Look-ups in named tables: a row name and a column name give one cell, copied from the table.

rap
columns: misopam, dogi
dakabi: [4576, 4823]
komo: [4923, 4595]
lozo: [4024, 6214]
rus: [7542, 1905]

What is the dogi of rus in rap? 1905
What is the dogi of dakabi in rap? 4823
What is the dogi of komo in rap? 4595
What is the misopam of komo in rap? 4923
What is the misopam of dakabi in rap? 4576
What is the dogi of lozo in rap? 6214
What is the misopam of rus in rap? 7542
What is the misopam of lozo in rap? 4024
Row with the largest misopam: rus

non =
          zik  rabava  varal   viro  dovure    por
vos     4.393   7.856  2.343  7.024   6.987  9.368
padifu  8.836   8.798  6.356  8.214   5.353  4.908
fepul   7.578   8.001  7.069  7.105   7.475  3.923
matota  5.891   6.642  7.848  6.333   6.671  7.269
ligag   4.960   4.696  5.765  5.007   6.836  2.523

What is the por of vos in non? 9.368
What is the dovure of matota in non? 6.671
What is the zik of padifu in non? 8.836
What is the viro of fepul in non? 7.105
What is the dovure of padifu in non? 5.353
What is the zik of vos in non? 4.393
What is the por of ligag in non? 2.523

duval
|  | zef | vof | nad | zetoga | bobirev | tedifit | nelan | tepale | balodir |
|---|---|---|---|---|---|---|---|---|---|
| kufut | 24.1 | 60.9 | 26.4 | 47.8 | 75.7 | 45.7 | 91.8 | 57.9 | 58.6 |
| mab | 38.0 | 87.1 | 23.8 | 73.3 | 55.0 | 82.4 | 90.2 | 54.2 | 55.0 |
| lomi | 39.6 | 43.0 | 72.5 | 37.9 | 59.1 | 36.2 | 13.0 | 51.5 | 44.0 |
| fetopam | 64.0 | 28.0 | 98.3 | 64.4 | 36.4 | 44.1 | 38.2 | 57.3 | 54.4 |
| kavon | 68.0 | 31.2 | 90.0 | 58.1 | 49.1 | 44.1 | 6.8 | 67.8 | 38.1 |
| vesovot | 53.8 | 56.1 | 17.1 | 38.8 | 29.2 | 24.0 | 30.7 | 57.6 | 39.8 |
| fipinoz | 45.3 | 46.1 | 52.6 | 31.9 | 70.2 | 65.0 | 28.0 | 22.4 | 54.8 |

bobirev of vesovot = 29.2
tedifit of fetopam = 44.1
nelan of kavon = 6.8
nad of mab = 23.8
bobirev of fetopam = 36.4
zetoga of mab = 73.3
bobirev of kavon = 49.1
bobirev of mab = 55.0
balodir of mab = 55.0
zef of fetopam = 64.0
vof of lomi = 43.0
zef of kufut = 24.1
vof of fetopam = 28.0
zef of fipinoz = 45.3
bobirev of fipinoz = 70.2
Which row has the largest tepale? kavon

vapulu:
       zek  sovuve  loriri  fevo
bab    646     864     734   633
ref    656     540     651   650
vig    709     509     704   547
milom  474     570     862   640
vufol  321     442     245   678
rodi   370     669     851   638
bamu   466     976     547   629
mudo   684     657     651   619
vaf    909     744     497   630
koz    415     517     361   701
lize   524     832     533   685
mut    645     647     644   643
keru   610     736     657   644
saz    489     773     487   630

fevo of bab: 633
fevo of mudo: 619
fevo of koz: 701
fevo of mut: 643
zek of koz: 415
fevo of saz: 630
loriri of mut: 644
Which row has the largest sovuve? bamu

Table guminan
,veraze,mab,melusi,fofip
mor,0.49,0.22,0.08,0.19
fegi,0.63,0.36,0.52,0.28
kifa,0.45,0.20,0.14,0.47
zupod,0.32,0.56,0.45,0.37
ririn,0.35,0.75,0.32,0.65
fuvo,0.28,0.52,0.51,0.56
gufudos,0.58,0.32,0.37,0.31
pazovo,0.65,0.33,0.54,0.69
bupina,0.56,0.35,0.30,0.54
memefe,0.56,0.29,0.29,0.51

mab of pazovo: 0.33
melusi of bupina: 0.30
veraze of ririn: 0.35
fofip of gufudos: 0.31
veraze of fegi: 0.63
fofip of fegi: 0.28
melusi of ririn: 0.32
melusi of kifa: 0.14
mab of zupod: 0.56
mab of ririn: 0.75
fofip of memefe: 0.51

famibu
         led  zat  pozas  ker  pozase
tanem     69   36     86   44     230
ripuzi    84  115    125   41      99
lum       71   56     87   38     154
binivag   83   67    110   40     143
giraz     87   49     90   43       1
vut       71   36     81   43     201
gep       78   53    100   44     196
fot       78   62    111   46     169
ket       61   36     89   43     204
dodibu    71   38     87   42     201
devoda    77   51     92   41     141
fevu      68   35     85   44     225

What is the pozase of giraz in famibu?
1
What is the pozase of fevu in famibu?
225
What is the zat of tanem in famibu?
36
What is the led of tanem in famibu?
69
What is the zat of fot in famibu?
62
What is the pozase of devoda in famibu?
141
What is the ker of ripuzi in famibu?
41
What is the zat of gep in famibu?
53
What is the zat of lum in famibu?
56
What is the led of ripuzi in famibu?
84
What is the pozas of vut in famibu?
81
What is the zat of giraz in famibu?
49
What is the led of ket in famibu?
61
What is the pozas of ket in famibu?
89
What is the pozase of lum in famibu?
154
What is the ker of tanem in famibu?
44
What is the led of devoda in famibu?
77
What is the led of gep in famibu?
78
Which row has the largest pozase? tanem

rim.csv
,met,fak,rimi,pevi,tad
sorug,26.2,45.7,37.4,77.1,72.6
nos,16.6,39.2,41.1,28.6,63.5
koz,65.6,40.4,36.3,56.5,77.2
mez,33.2,50.6,32.8,44.5,58.5
nif,30.5,62.9,31.1,34.4,56.3
nizol,39.6,52.5,35.8,47.4,36.5
pako,36.4,71.0,38.0,51.2,43.3
kem,36.5,53.3,25.1,45.5,48.5
tiko,49.7,51.8,41.4,50.6,51.6
zakab,25.0,31.3,96.4,36.3,74.0
guvos,40.8,23.4,14.7,41.0,32.9

nif, rimi -> 31.1
guvos, rimi -> 14.7
nizol, tad -> 36.5
kem, pevi -> 45.5
nif, met -> 30.5
koz, rimi -> 36.3
tiko, fak -> 51.8
kem, rimi -> 25.1
pako, met -> 36.4
pako, pevi -> 51.2
tiko, pevi -> 50.6
sorug, rimi -> 37.4
nos, tad -> 63.5
mez, rimi -> 32.8
nizol, rimi -> 35.8
kem, tad -> 48.5
mez, tad -> 58.5
kem, fak -> 53.3
Row with the largest fak: pako

kegu:
	ras	lib	noz	noke	tutezok	gilifa	timu	rabilak
kavofof	149	65	55	43	31	139	165	123
mupi	177	83	73	79	133	175	166	181
laduza	143	82	52	65	39	160	196	166
kofik	145	69	75	46	73	177	163	159
kitisi	212	84	67	80	92	171	147	171
nub	137	88	71	66	85	171	172	165
punaza	164	81	41	47	40	152	189	172

What is the ras of nub in kegu? 137
What is the gilifa of mupi in kegu? 175
What is the timu of nub in kegu? 172
What is the noz of punaza in kegu? 41
What is the noke of punaza in kegu? 47
What is the timu of kitisi in kegu? 147
What is the noz of kavofof in kegu? 55
What is the gilifa of punaza in kegu? 152
What is the tutezok of nub in kegu? 85
What is the tutezok of mupi in kegu? 133
What is the rabilak of kitisi in kegu? 171
What is the gilifa of laduza in kegu? 160
What is the timu of laduza in kegu? 196
What is the tutezok of punaza in kegu? 40
What is the rabilak of kofik in kegu? 159
What is the gilifa of kavofof in kegu? 139
What is the ras of laduza in kegu? 143
What is the gilifa of nub in kegu? 171

saru.csv
,zis,gipapi,medesup,kel,lov,kis,zoka
zepon,0.90,0.17,0.59,0.70,0.51,0.91,0.61
nof,0.73,0.67,0.00,0.44,0.14,0.32,0.46
buv,0.64,0.90,0.82,0.27,0.66,0.77,0.40
zav,0.47,0.71,0.68,0.45,0.12,0.70,0.13

zepon, gipapi: 0.17
buv, gipapi: 0.90
nof, gipapi: 0.67
zepon, zoka: 0.61
zav, kel: 0.45
zepon, kis: 0.91
buv, zoka: 0.40
nof, zoka: 0.46
zav, kis: 0.70
Which row has the largest gipapi? buv

vuno =
columns: val, bezela, masuf, das, tevu
nem: [-703, -157, -75, -136, 200]
fovuzef: [-333, -41, -502, -336, -216]
seget: [-288, -36, -534, -363, -259]
rugebiv: [-547, -88, -308, -235, -3]
milelat: [-659, -131, -155, -174, 141]
sunog: [-630, -120, -202, -192, 98]
dem: [-584, -400, 473, 168, 306]
notafe: [-479, -68, -378, -266, -74]
bil: [-504, -446, 553, 213, 276]
tazos: [-737, -246, 165, -5, 316]
pilo: [206, -19, -853, -554, -706]

What is the tevu of milelat in vuno? 141
What is the masuf of rugebiv in vuno? -308
What is the val of sunog in vuno? -630
What is the val of dem in vuno? -584
What is the tevu of bil in vuno? 276
What is the bezela of seget in vuno? -36
What is the tevu of pilo in vuno? -706
What is the das of milelat in vuno? -174
What is the tevu of seget in vuno? -259
What is the tevu of rugebiv in vuno? -3
Row with the largest bezela: pilo

